Below is a small trained network, with its code and all its weights. Each question gives an input and a class and asks what happens when units are switched off, that is, made to give their printed mean instead of their output.

import numpy as np


def w(rows, s, z=0):
    codes = np.array(rows[::2]) - 128.0
    scale = np.full(codes.shape[1], s)
    scale[-1] = z or s
    return codes * scale


def f(y):
    return np.maximum(y, 0)


def log_softmax(a):
    a = a - a.max(-1, keepdims=True)
    return a - np.log(np.exp(a).sum(-1, keepdims=True))


def net(x, mask):
    res = np.array(x, float).reshape(1, 4) / 4 @ E
    y = f(res @ A[0][:, :-1].T + A[0][:, -1])
    res = res + np.where(mask, y, B[0][:, -1]) @ B[0][:, :-1]
    return log_softmax(res[-1] @ U[:, :-1].T + U[:, -1])


A, B = {}, {}
E = w([
[88,219,182,168,223],'x0',
[2,112,166,71,94],'x1',
[100,28,122,192,198],'x2',
[123,133,43,36,207],'x3',
],0.011)
A[0] = w([
[57,135,148,72,82,77],'N1',
[197,150,86,161,135,67],'N2',
[140,156,90,57,154,64],'N3',
[121,196,194,178,157,94],'N4',
[72,90,126,132,150,53],'N5',
[152,48,122,165,196,46],'N6',
[186,158,107,164,132,122],'N7',
[99,227,153,123,214,124],'N8',
[141,248,102,83,48,1],'N9',
[82,156,161,67,90,109],'N10',
[211,156,104,143,139,97],'N11',
[143,124,62,75,155,95],'N12',
[133,89,105,110,97,109],'N13',
[32,128,128,66,125,103],'N14',
[107,90,104,171,148,27],'N15',
[136,163,155,121,157,43],'N16',
[135,165,83,46,174,54],'N17',
[103,137,46,74,206,103],'N18',
[192,44,82,81,51,95],'N19',
[124,114,149,91,123,59],'N20',
[194,190,77,151,115,111],'N21',
[159,164,97,167,129,65],'N22',
[127,186,169,139,171,27],'N23',
[180,142,156,71,85,66],'N24',
[216,130,119,113,155,110],'N25',
[152,88,90,100,71,75],'N26',
[173,229,113,102,85,50],'N27',
[195,134,118,151,131,100],'N28',
[115,70,101,147,131,84],'N29',
[150,108,102,100,77,101],'N30',
[133,113,184,120,208,88],'N31',
[190,153,111,147,156,107],'N32',
[163,152,209,185,43,74],'N33',
],0.015,0.0083)
B[0] = w([
[59,127,160,107,178,194],'N1',
[80,142,148,128,149,189],'N2',
[141,112,186,141,100,184],'N3',
[171,154,115,95,117,208],'N4',
[94,124,97,169,144,154],'N5',
[122,104,94,190,146,191],'N6',
[83,130,140,108,137,193],'N7',
[168,182,80,58,104,241],'N8',
[203,74,35,246,144,221],'N9',
[49,111,133,136,163,196],'N10',
[74,131,148,115,158,201],'N11',
[161,101,178,137,83,191],'N12',
[153,157,112,92,137,171],'N13',
[74,130,136,143,171,205],'N14',
[162,105,98,186,128,152],'N15',
[135,114,101,85,118,150],'N16',
[147,112,179,124,96,199],'N17',
[158,101,178,142,69,219],'N18',
[155,187,110,75,131,248],'N19',
[115,125,127,116,134,137],'N20',
[62,118,134,135,158,206],'N21',
[99,140,142,119,142,162],'N22',
[169,165,106,83,130,172],'N23',
[176,115,82,144,139,177],'N24',
[71,111,151,127,162,195],'N25',
[143,174,110,75,116,193],'N26',
[112,99,86,194,146,209],'N27',
[93,120,145,103,149,185],'N28',
[175,133,81,151,139,163],'N29',
[153,186,113,92,126,184],'N30',
[158,147,104,127,124,172],'N31',
[89,122,133,111,142,187],'N32',
[152,97,223,120,63,228],'N33',
],0.014,0.016)
U = w([
[195,235,73,26,117,98],'0',
[44,139,156,107,201,72],'1',
[194,102,45,213,150,255],'2',
[193,109,255,122,13,68],'3',
],0.0094,0.0098)

Each question gives the input, the list of numbers given to net, and the class t.
The units are the neurons (one row each of A and B). Each row of codes is followed by its name. A weight is (code - 128) times the scale printed after its matrix; where a second scale follows, it is the last column's (A, B and U).
mask holds one flag per neuron, in row order. A switched-off neuron (its flag False) gives its mean, the last column of its row in B, instead of its output. The means were averaged over made-up inputs and are rounded, as every weight is.
A unit's drop is (log p(t) with every unit on - log p(t) with that unit switched off) / (log p(t) with every unit on - log p(t) with every unit switched off).
The circuit of an input: a set's keep is (log p(t) with only the set's units on - log p(t) with every unit switched off) / (log p(t) with every unit on - log p(t) with every unit switched off). Starting from the 12 units with the biggest drops (on a tie, the unit counted first), units are removed one at a time, each time the one whose removal leaves the highest keep (on an exact tie, the one counted first), for as long as the keep stays at least 0.8.
circuit, biggest first: the units of the circuit, biggest drop first
most important unit: the unit with the biggest drop
k most important neurons: the k neurons with the biggest drops, biggest first
drop of u: that unit's drop, to one decimal
input [-1,-6,5,-6], class 1: circuit, biggest first -> [N9 N18]
input [3,8,-8,5], class 1: 2 most important neurons -> [N1 N10]
input [-1,6,6,8], class 3: circuit, biggest first -> [N18]
input [4,-4,-6,-3], class 2: 3 most important neurons -> [N9 N27 N19]
input [1,8,-7,-3], class 1: 3 most important neurons -> [N1 N10 N14]
input [7,4,-3,8], class 3: 3 most important neurons -> [N18 N17 N3]
input [0,1,-6,8], class 3: 3 most important neurons -> [N17 N18 N3]
input [1,-5,-2,6], class 3: 2 most important neurons -> [N18 N12]
input [8,1,7,2], class 0: 2 most important neurons -> [N8 N9]
input [-2,1,8,8], class 2: 3 most important neurons -> [N6 N33 N29]
input [3,-4,-5,2], class 2: 3 most important neurons -> [N9 N27 N1]
input [-5,6,-2,1], class 1: 3 most important neurons -> [N1 N8 N10]
input [-3,2,8,7], class 2: 2 most important neurons -> [N6 N33]
input [-2,0,0,3], class 3: most important unit -> N8
input [-4,-6,-4,7], class 3: 4 most important neurons -> [N12 N18 N17 N3]
input [6,-2,5,2], class 0: 2 most important neurons -> [N8 N9]
input [3,-8,-6,-1], class 1: drop of N2 -> 0.0
input [-1,-2,-7,8], class 3: drop of N18 -> 0.5
input [5,-2,-8,-2], class 2: drop of N9 -> 1.1
input [2,-4,-8,-4], class 2: circuit, biggest first -> [N9]
